[ 1.20  7.16 -2.10 -0.07 -0.06  3.20  0.85 -1.22 -2.11  1.61  3.33 -0.57
 -0.19 -0.35 -0.44  0.16  0.10 -1.16  0.82  0.37 -1.11 -0.31 -0.50] : (14) > <75>
[-4.48 -0.15 -5.33 -0.19 -4.38  0.39 -0.84 -1.19 -2.77  0.88 -2.65  1.41
 -0.97 -0.48 -2.54 -0.70  0.22  0.11 -5.34  0.69  2.06 -3.84  0.61] : (11) > <74>
[ 0.27 -2.24 -4.45 -1.60 -2.52  0.66 -0.42 -0.01 -0.85  0.64 -0.68  0.72
 -0.69 -0.89  0.03  0.57 -0.39  0.50 -1.80  0.92 -0.67 -0.14  0.21] : (11) > <74>
[ 0.46 -1.18 -1.83 -1.03 -1.13  2.59  0.61  1.23  2.88  0.18  0.62  1.13
 -0.52 -1.61 -0.41 -1.15 -0.70  0.75 -0.15  0.94  0.51  1.37  1.12] : (11) > <69>
[ 0.58 -2.79 -0.34 -1.95 -0.03 -0.12 -0.94  0.34  3.26 -1.11 -0.96 -0.75
 -2.76 -1.09 -0.47 -0.25  2.08  1.53 -4.20  1.54 -3.49  1.04 -0.44] : (11) > <74>
[-2.48 -0.49 -3.11  1.54 -1.78  3.97  0.07 -0.01  0.80  0.67  0.20  2.04
 -2.35 -2.14 -2.29 -0.41 -0.19  0.25 -3.46 -0.30  0.70  2.79 -0.36] : (11) > <69>
[-0.84  0.34 -4.07 -1.17 -2.39  3.48  0.34 -0.28 -1.73  0.71  0.57  1.51
 -0.14 -1.23  0.18 -0.06 -0.44  1.63 -5.37  1.81  1.72  0.17  0.38] : (11) > <74>
[ 4.65  6.95 -1.37  1.18 -4.27  2.40  0.12 -0.69 -6.12 -0.42 -0.29 -1.17
  0.24 -0.17 -1.29  0.33  1.03 -0.83 -2.76  1.17  0.28 -4.79 -0.39] : (14) > <67>
[ 1.72  2.67  1.02 -0.98  1.07  1.51  1.86  0.23 -1.37  0.16  4.74  1.53
  0.77  0.26  1.67  0.36  1.19 -0.30  1.37  1.22 -1.87  7.23 -0.84] : (14) > <83>
[ 1.95  5.82  0.00 -0.15 -0.82 -0.80  0.44 -0.80 -1.43  0.61  1.50  3.30
  0.68  0.08  0.55  0.51  1.04  0.61  1.17  1.87 -1.09 -0.88 -0.58] : (14) > <83>
[ 3.99  4.42 -1.00  0.61 -1.51 -3.07 -0.13 -1.56 -1.38 -0.59 -2.88 -2.28
 -2.94 -0.14 -2.44  0.36  1.64  0.76  0.85 -0.54 -2.71 -6.69 -0.13] : (14) > <75>
[-0.79 -0.71 -3.45 -1.59 -2.22  2.45  0.76 -0.79 -0.94  1.16 -0.71  0.52
 -0.84 -0.14 -1.34 -0.74  0.49 -0.19 -5.83  3.01  0.64  0.62  0.11] : (11) > <74>
[-1.70 -2.27 -0.77 -2.96 -1.31  2.08 -0.49  0.49 -1.52  0.31  0.89  1.86
 -0.67 -0.34 -1.17  0.27 -1.05 -1.52 -3.73  1.07  0.64  0.04  0.45] : (11) > <74>
[ 7.66  2.62  1.16  0.91  0.33  0.48  0.56  0.38 -0.94 -1.31 -1.37 -1.35
 -2.24 -0.71 -0.96  0.43  1.33 -0.60  0.81  1.51 -3.99  3.15 -0.64] : (14) > <83>
[ 0.53 -2.16 -3.93 -2.56 -1.35  1.58 -0.58 -0.41  0.67  0.60 -1.63 -0.15
 -2.60 -0.94 -1.33  0.03  0.38  0.44 -2.83  1.16 -1.55  1.23  0.31] : (11) > <74>
[ 6.52  4.84 -0.10 -0.36  2.86  3.16  1.77  0.75  1.88  1.22  3.46 -2.22
  0.49 -0.70  1.97  0.16  0.93 -1.43  2.39  2.09 -2.76  5.51 -0.66] : (14) > <67>
[ 4.75 -0.89 -1.63 -0.45 -3.99  1.10 -0.69  0.82 -1.17  1.01 -2.90  4.40
 -1.47 -1.02 -2.57  0.08 -0.02  0.85 -3.79  0.93  0.73 -6.44 -0.07] : (11) > <74>
[ 3.68  6.01  1.39  0.20 -0.93  1.38  0.93 -0.01 -2.02  0.58  1.51 -1.24
 -0.10  0.63 -1.38 -0.22  0.37 -0.91  2.38  1.40  0.93 -2.57 -0.65] : (14) > <67>
[-0.56  2.60 -5.58 -0.21 -2.17  3.50 -0.19 -1.16 -1.76  0.12 -0.17  3.80
 -0.23 -0.61 -1.91 -0.56 -1.40 -0.96 -4.21  1.13  0.91  2.22 -0.65] : (11) > <76>
[ 0.06  0.78 -2.72  0.18 -3.60  2.88 -0.91 -2.26 -1.26 -0.13 -3.10  0.97
 -1.32 -1.09 -4.04 -0.96  0.31  0.27 -6.04  0.94  1.97 -2.82  0.55] : (11) > <69>
[ 2.44 -1.86 -1.99 -2.06 -0.11  0.58 -0.51 -1.02  1.04  0.84 -0.48  1.53
 -1.02 -1.15 -1.25  0.27  0.94 -0.09 -3.72  0.93 -2.06  2.07 -0.17] : (11) > <74>
[-1.73 -0.03 -5.46  1.51 -3.10  1.70  0.45 -0.89 -2.38  0.38 -1.83  2.38
 -0.34 -1.20 -1.97  0.25  0.19  1.17 -4.23 -0.41  1.51 -1.72  0.26] : (11) > <76>
[ 4.39  3.32 -0.11 -0.71 -0.06  1.04  1.77  0.53 -0.82  1.06  4.40  0.55
 -0.84 -0.95  1.15  0.26 -0.04 -0.98  2.46  1.69 -0.64  2.22 -1.10] : (14) > <75>
[ 3.97  3.81 -1.18  0.17 -2.18  2.58  0.80 -1.04 -2.09  0.14 -0.08 -1.42
 -1.05  0.67 -0.50  0.33  0.71 -0.16  1.07  1.57 -1.30 -0.37 -0.92] : (14) > <67>
[ 0.54 -0.71 -1.78 -1.33 -0.49  3.44 -0.09  0.48  3.38  0.86  0.67  1.58
 -0.87 -1.31 -0.92 -2.35 -1.39 -0.41 -3.39  1.05  0.59  1.41  1.02] : (11) > <69>
[ 1.04 -1.95 -2.66 -2.13 -1.05  4.76  0.97  0.65  1.09  1.53  0.04  1.34
 -0.23 -1.54 -0.55  0.74 -0.67 -0.19 -3.66  1.58  1.38  2.40  1.02] : (11) > <69>
[ 4.38  4.60 -0.96 -0.67 -0.14  1.48  0.21 -0.37 -2.13  0.00  0.88 -1.49
 -2.85 -0.19 -0.76  1.27  1.61  0.82  1.68 -0.13 -3.10 -2.19 -0.95] : (14) > <75>
[ 0.65  1.40 -4.86 -0.31 -0.02  0.79  0.40 -0.24  0.59  0.78 -0.99  1.72
 -1.33 -1.02 -1.20  0.58 -0.26  0.04 -2.66  1.15 -0.16  2.95 -0.02] : (11) > <76>
[-3.16  2.61 -4.56 -0.83 -0.52  2.29 -0.10 -0.89  0.25  0.95  0.54  1.88
 -0.59 -1.09 -0.47 -0.21 -1.36 -0.26 -2.64  0.41  2.15  1.09 -0.05] : (11) > <76>
[ 2.95  4.91 -1.58  1.93 -2.00  1.50 -0.18  0.38 -1.95  0.85  2.57 -1.26
 -1.84  0.39 -0.23  0.19  1.12  0.99  2.08 -0.14 -1.43 -4.73 -1.33] : (14) > <75>
[ 3.50  2.55  1.35  0.39 -0.36  4.34  1.00 -1.28 -1.13  1.44  2.22 -1.99
 -1.07 -0.83  0.24 -0.51  0.96 -0.80  2.01  1.43 -0.98 -0.28 -0.49] : (14) > <67>
[ 5.60  2.60  1.68 -0.29  3.21  1.73  1.47  0.46  1.19  0.67  2.28 -2.26
 -0.51  0.30  1.96 -0.04  0.54 -1.32  2.96  1.29 -2.93  4.44 -0.27] : (14) > <67>
[ 2.54 -1.38 -1.44 -1.78 -0.48  1.25  0.18 -0.61  1.89  0.67 -1.49  1.31
 -0.53 -3.31 -2.79  0.47  1.33  1.45 -4.14  0.95  0.76 -2.01  0.11] : (11) > <69>
[-0.16 -6.05 -2.24 -5.77  4.56  3.81  1.42  2.23  5.23  0.11  4.47  0.84
 -1.86 -1.03  1.89  0.49 -0.01 -2.05 -3.44  0.01 -3.43  8.72 -0.08] : (11) > <74>
[ 0.99  0.64 -3.59  1.15 -0.45 -0.01 -0.59 -0.66 -0.55  2.26 -2.94  0.29
 -0.90 -0.07 -1.30 -0.43  0.60 -0.70 -3.51  1.98 -0.34  1.57 -0.12] : (11) > <76>
[ 5.00  3.79 -0.47 -1.01 -0.43  4.45  1.23  0.99 -2.36  1.32  3.42 -1.45
 -0.24 -0.72  1.93 -0.50  1.12 -0.53  2.67  2.71 -1.66 -0.26 -0.93] : (14) > <67>
[ 0.75 -2.07 -0.16 -0.64 -1.23  2.55 -0.36  1.15  0.85  1.06 -0.57  0.87
 -0.43 -1.06 -0.66 -0.42 -0.09 -0.31 -4.28  1.25 -0.30  3.51  0.22] : (11) > <74>
[ 2.82  1.91 -4.18 -0.52 -1.11 -1.77  0.48 -1.59  0.88  2.28 -1.77  0.21
 -1.29 -1.48 -0.91  0.52  1.12  0.87 -2.21  0.78 -1.58 -1.56  0.86] : (11) > <76>
[ 0.39  1.74 -3.18 -1.26 -1.99  2.89 -0.99 -1.46  0.45 -0.54  0.12  0.79
 -0.85 -1.08 -2.15  0.25  0.38  0.63 -4.87 -0.69  0.83 -5.37  2.79] : (11) > <69>
[ 1.19 -1.50 -0.53 -3.59  0.70  4.21  1.65 -0.84  3.87  1.98 -0.66  1.22
 -1.55 -3.03 -2.21 -0.86 -0.04 -1.28 -3.77  0.95  0.75  2.51 -0.07] : (11) > <69>
[ 5.89  1.47 -0.88 -0.04 -0.42 -0.15  1.57  1.91  2.21  0.92  0.72 -1.59
 -0.70 -0.17  0.58  0.99  1.26  0.25  1.09  1.54 -4.14  2.59 -0.07] : (14) > <83>
[ 2.28 -2.43 -2.86 -1.89  1.26  4.35 -0.33  1.54  3.08  0.91 -2.03  1.32
  0.01 -1.77 -0.62  0.23 -0.41 -0.32 -3.63  0.02 -0.49  3.92  0.79] : (11) > <69>
[ 2.68  2.53  0.62  0.74  0.53  1.35  1.02  1.23 -0.10  0.64  3.67 -0.99
  0.08 -0.80  2.09  0.29  0.84 -0.06  0.59  0.81 -2.02  2.01 -0.27] : (14) > <83>
